Below are the code and all the weights of a small trained network. Each question names an input and a class and asks about switching units off, where a switched-off unit gives its printed mean instead of its output.

import numpy as np


def w(rows, s, z=0):
    codes = np.array(rows[::2]) - 128.0
    scale = np.full(codes.shape[1], s)
    scale[-1] = z or s
    return codes * scale


def norm(h):
    return h / np.sqrt((h * h).mean(-1, keepdims=True) + 1e-5)


def f(y):
    return y / 2 * (1 + np.tanh(0.7978845608 * (y + 0.044715 * y**3)))


def log_softmax(a):
    a = a - a.max(-1, keepdims=True)
    return a - np.log(np.exp(a).sum(-1, keepdims=True))


def net(x, mask):
    res = np.array(x, float).reshape(1, 4) / 4 @ E
    u = 0
    for l in range(3):
        y = f(norm(res) @ A[l][:, :-1].T + A[l][:, -1])
        res = res + np.where(mask[u : u + 8], y, B[l][:, -1]) @ B[l][:, :-1]
        u += 8
    return log_softmax(norm(res)[-1] @ U[:, :-1].T + U[:, -1])


A, B = {}, {}
E = w([
[106,181,21,52,215,169,226,197],'x0',
[123,129,134,130,132,126,128,136],'x1',
[17,239,140,174,121,251,75,53],'x2',
[90,173,253,5,146,93,232,60],'x3',
],0.0023)
A[0] = w([
[96,205,4,57,198,148,222,207,97],'L0N1',
[14,207,138,170,150,204,70,80,71],'L0N2',
[186,22,140,96,162,49,147,191,70],'L0N3',
[139,172,229,57,131,110,209,54,73],'L0N4',
[183,92,48,221,124,172,76,166,62],'L0N5',
[141,96,212,171,35,77,57,72,26],'L0N6',
[128,95,213,171,35,67,54,85,41],'L0N7',
[135,93,213,179,38,78,65,75,2],'L0N8',
],0.0032,0.0027)
B[0] = w([
[190,26,234,200,207,224,116,69,253],'L0N1',
[207,163,120,145,74,71,205,141,208],'L0N2',
[145,237,105,183,71,117,170,48,185],'L0N3',
[40,91,100,90,110,79,34,202,194],'L0N4',
[21,116,142,1,133,83,108,131,206],'L0N5',
[164,100,141,132,218,212,164,144,156],'L0N6',
[171,81,151,141,235,222,180,140,160],'L0N7',
[163,101,135,138,229,207,167,142,146],'L0N8',
],0.0042,0.0026)
A[1] = w([
[104,244,131,164,74,178,122,96,27],'L1N1',
[177,124,67,188,120,150,104,128,6],'L1N2',
[113,213,137,162,97,165,119,104,30],'L1N3',
[143,107,32,173,111,145,60,168,70],'L1N4',
[138,165,203,69,142,120,196,78,42],'L1N5',
[136,128,132,130,134,126,126,128,118],'L1N6',
[91,253,136,167,87,181,116,124,56],'L1N7',
[217,98,117,133,88,28,173,152,53],'L1N8',
],0.0038,0.0021)
B[1] = w([
[180,135,95,133,115,83,157,117,178],'L1N1',
[105,147,181,42,127,96,152,97,133],'L1N2',
[166,119,108,124,128,99,150,132,119],'L1N3',
[61,126,190,42,123,73,119,133,247],'L1N4',
[123,103,75,148,110,117,48,174,193],'L1N5',
[130,134,125,122,125,138,125,129,123],'L1N6',
[190,155,95,143,94,65,171,116,199],'L1N7',
[138,253,113,189,69,163,157,60,212],'L1N8',
],0.0042,0.0011)
A[2] = w([
[81,203,139,158,103,194,130,111,99],'L2N1',
[207,245,82,184,52,103,211,90,24],'L2N2',
[218,97,120,121,100,51,186,137,88],'L2N3',
[74,138,151,101,137,111,141,139,83],'L2N4',
[97,91,21,155,111,135,33,167,59],'L2N5',
[87,93,53,127,118,127,34,161,49],'L2N6',
[1,111,181,15,123,62,76,187,71],'L2N7',
[157,110,96,108,218,229,175,170,4],'L2N8',
],0.0039,0.0017)
B[2] = w([
[204,133,75,134,115,94,115,165,132],'L2N1',
[195,234,2,132,64,71,180,73,252],'L2N2',
[116,217,69,163,93,157,69,83,154],'L2N3',
[121,99,101,147,104,92,105,147,128],'L2N4',
[62,153,196,42,105,68,183,154,140],'L2N5',
[73,158,189,60,99,82,210,119,144],'L2N6',
[15,105,78,70,45,16,92,247,232],'L2N7',
[184,54,251,218,137,180,6,66,180],'L2N8',
],0.0036)
U = w([
[176,52,196,176,219,255,115,110,253],'0',
[187,232,34,155,72,100,165,74,91],'1',
[8,103,139,46,98,53,109,189,41],'2',
],0.0088,0.0016)

Each question gives the input, the list of numbers given to net, and the class t.
The units are the neurons (one row each of A and B). Each row of codes is followed by its name. A weight is (code - 128) times the scale printed after its matrix; where a second scale follows, it is the last column's (A, B and U).
mask holds one flag per neuron, layer by layer. A switched-off neuron (its flag False) gives its mean, the last column of its row in B, instead of its output. The means were averaged over made-up inputs and are rounded, as every weight is.
A unit's drop is (log p(t) with every unit on - log p(t) with that unit switched off) / (log p(t) with every unit on - log p(t) with every unit switched off).
The circuit of an input: a set's keep is (log p(t) with only the set's units on - log p(t) with every unit switched off) / (log p(t) with every unit on - log p(t) with every unit switched off). Starting from the 12 units with the biggest drops (on a tie, the unit counted first), units are removed one at a time, each time the one whose removal leaves the highest keep (on an exact tie, the one counted first), for as long as the keep stays at least 0.8.
circuit, biggest first: the units of the circuit, biggest drop first
top k neurons: the k neurons with the biggest drops, biggest first
top k neurons in layer l: the k neurons of layer l with the biggest drops, biggest first
drop when u is switched off: that unit's drop, to one decimal
input [0,-3,-7,7], class 1: top 3 neurons -> (L1N8; L0N3; L0N5)
input [-1,8,6,-8], class 2: top 3 neurons -> (L0N3; L0N5; L1N4)
input [6,-8,-5,-6], class 0: top 2 neurons -> (L0N1; L0N4)
input [5,-6,-6,3], class 1: top neuron in layer 1 -> (L1N8)
input [4,4,0,-5], class 2: top 3 neurons in layer 0 -> (L0N5; L0N7; L0N6)
input [-7,-8,4,-8], class 2: top 3 neurons in layer 2 -> (L2N5; L2N8; L2N6)
input [2,-7,5,-7], class 2: top 2 neurons -> (L0N3; L0N5)
input [4,-1,-4,-2], class 0: top 2 neurons -> (L0N1; L0N2)
input [-6,7,5,-7], class 2: top 4 neurons -> (L0N1; L0N5; L1N4; L0N3)
input [-6,-6,-5,-8], class 2: top 2 neurons -> (L0N1; L0N5)
input [0,-1,-7,6], class 1: top 2 neurons in layer 0 -> (L0N3; L0N5)
input [6,8,-6,2], class 0: drop when L0N2 is switched off -> 0.6
input [8,4,-6,-6], class 0: drop when L0N1 is switched off -> 1.1
input [6,7,1,4], class 0: circuit, biggest first -> (L0N1)
